Below is a small trained network, with its code and all its weights. Each question gives an input and a class and asks what happens when units are switched off, that is, made to give their printed mean instead of their output.

import numpy as np


def w(rows, s, z=0):
    codes = np.array(rows[::2]) - 128.0
    scale = np.full(codes.shape[1], s)
    scale[-1] = z or s
    return codes * scale


def norm(h):
    return h / np.sqrt((h * h).mean(-1, keepdims=True) + 1e-5)


def f(y):
    return y / 2 * (1 + np.tanh(0.7978845608 * (y + 0.044715 * y**3)))


def log_softmax(a):
    a = a - a.max(-1, keepdims=True)
    return a - np.log(np.exp(a).sum(-1, keepdims=True))


def net(x, mask):
    res = np.array(x, float).reshape(1, 6) / 4 @ E
    u = 0
    for l in range(2):
        y = f(norm(res) @ A[l][:, :-1].T + A[l][:, -1])
        res = res + np.where(mask[u : u + 3], y, B[l][:, -1]) @ B[l][:, :-1]
        u += 3
    return log_softmax(norm(res)[-1] @ U[:, :-1].T + U[:, -1])


A, B = {}, {}
E = w([
[2,101,186,42,42,104],'x0',
[75,59,58,93,126,25],'x1',
[110,120,91,184,163,190],'x2',
[129,159,64,79,122,209],'x3',
[102,117,105,90,203,81],'x4',
[114,168,175,88,148,174],'x5',
],0.0073)
A[0] = w([
[187,254,26,48,78,196,83],'0.n1',
[118,100,74,38,154,105,254],'0.n2',
[134,125,164,203,165,40,222],'0.n3',
],0.0062,0.0037)
B[0] = w([
[253,97,75,92,111,133,220],'0.n1',
[102,115,45,154,74,130,253],'0.n2',
[32,165,49,147,112,227,236],'0.n3',
],0.0072,0.0039)
A[1] = w([
[166,120,246,198,127,190,3],'1.n1',
[99,40,167,82,102,21,65],'1.n2',
[80,175,253,205,155,191,211],'1.n3',
],0.0071,0.0008)
B[1] = w([
[44,88,184,150,143,77,221],'1.n1',
[173,207,135,78,66,152,204],'1.n2',
[115,79,161,128,251,67,252],'1.n3',
],0.014,0.0035)
U = w([
[117,203,134,42,43,135,195],'0',
[108,99,247,171,195,132,121],'1',
[111,110,44,174,126,140,214],'2',
[220,162,136,138,95,203,2],'3',
],0.013,0.0044)

Each question gives the input, the list of numbers given to net, and the class t.
The units are the neurons (one row each of A and B). Each row of codes is followed by its name. A weight is (code - 128) times the scale printed after its matrix; where a second scale follows, it is the last column's (A, B and U).
mask holds one flag per neuron, layer by layer. A switched-off neuron (its flag False) gives its mean, the last column of its row in B, instead of its output. The means were averaged over made-up inputs and are rounded, as every weight is.
A unit's drop is (log p(t) with every unit on - log p(t) with that unit switched off) / (log p(t) with every unit on - log p(t) with every unit switched off).
The circuit of an input: a set's keep is (log p(t) with only the set's units on - log p(t) with every unit switched off) / (log p(t) with every unit on - log p(t) with every unit switched off). Starting from all 6 units, units are removed one at a time, each time the one whose removal leaves the highest keep (on an exact tie, the one counted first), for as long as the keep stays at least 0.8.
circuit, biggest first: the units of the circuit, biggest drop first
unit that matters most: the unit with the biggest drop
k most important neurons: the k neurons with the biggest drops, biggest first
k most important neurons of layer l: the k neurons of layer l with the biggest drops, biggest first
drop of u: that unit's drop, to one decimal
input [-5,2,-6,-6,5,8], class 2: unit that matters most	0.n3
input [-2,-3,-8,-1,-7,-3], class 1: 2 most important neurons	0.n2; 1.n1
input [7,-4,0,1,-3,-4], class 1: 3 most important neurons	0.n1; 0.n2; 1.n3
input [-2,-4,2,3,3,-3], class 3: circuit, biggest first	1.n3; 0.n3
input [3,-3,-7,8,-7,-8], class 3: circuit, biggest first	0.n1; 1.n1
input [7,-4,5,-1,8,-8], class 0: 2 most important neurons of layer 1	1.n2; 1.n3
input [-2,3,6,8,-3,6], class 3: circuit, biggest first	0.n1; 0.n3
input [-2,-8,-2,5,-8,2], class 1: circuit, biggest first	1.n1; 1.n3
input [2,2,0,-6,6,-7], class 0: 2 most important neurons of layer 1	1.n2; 1.n3
input [8,1,7,1,-2,6], class 1: circuit, biggest first	0.n1; 1.n3
input [-2,8,-6,-7,4,-4], class 0: 2 most important neurons	1.n2; 1.n3
input [-5,-8,-4,-4,-3,-4], class 1: drop of 1.n2	0.0
input [1,7,-8,-7,3,-4], class 0: drop of 1.n2	0.6
input [6,7,4,-7,-8,2], class 0: unit that matters most	1.n2
input [4,8,-6,-8,6,3], class 0: drop of 1.n2	0.3
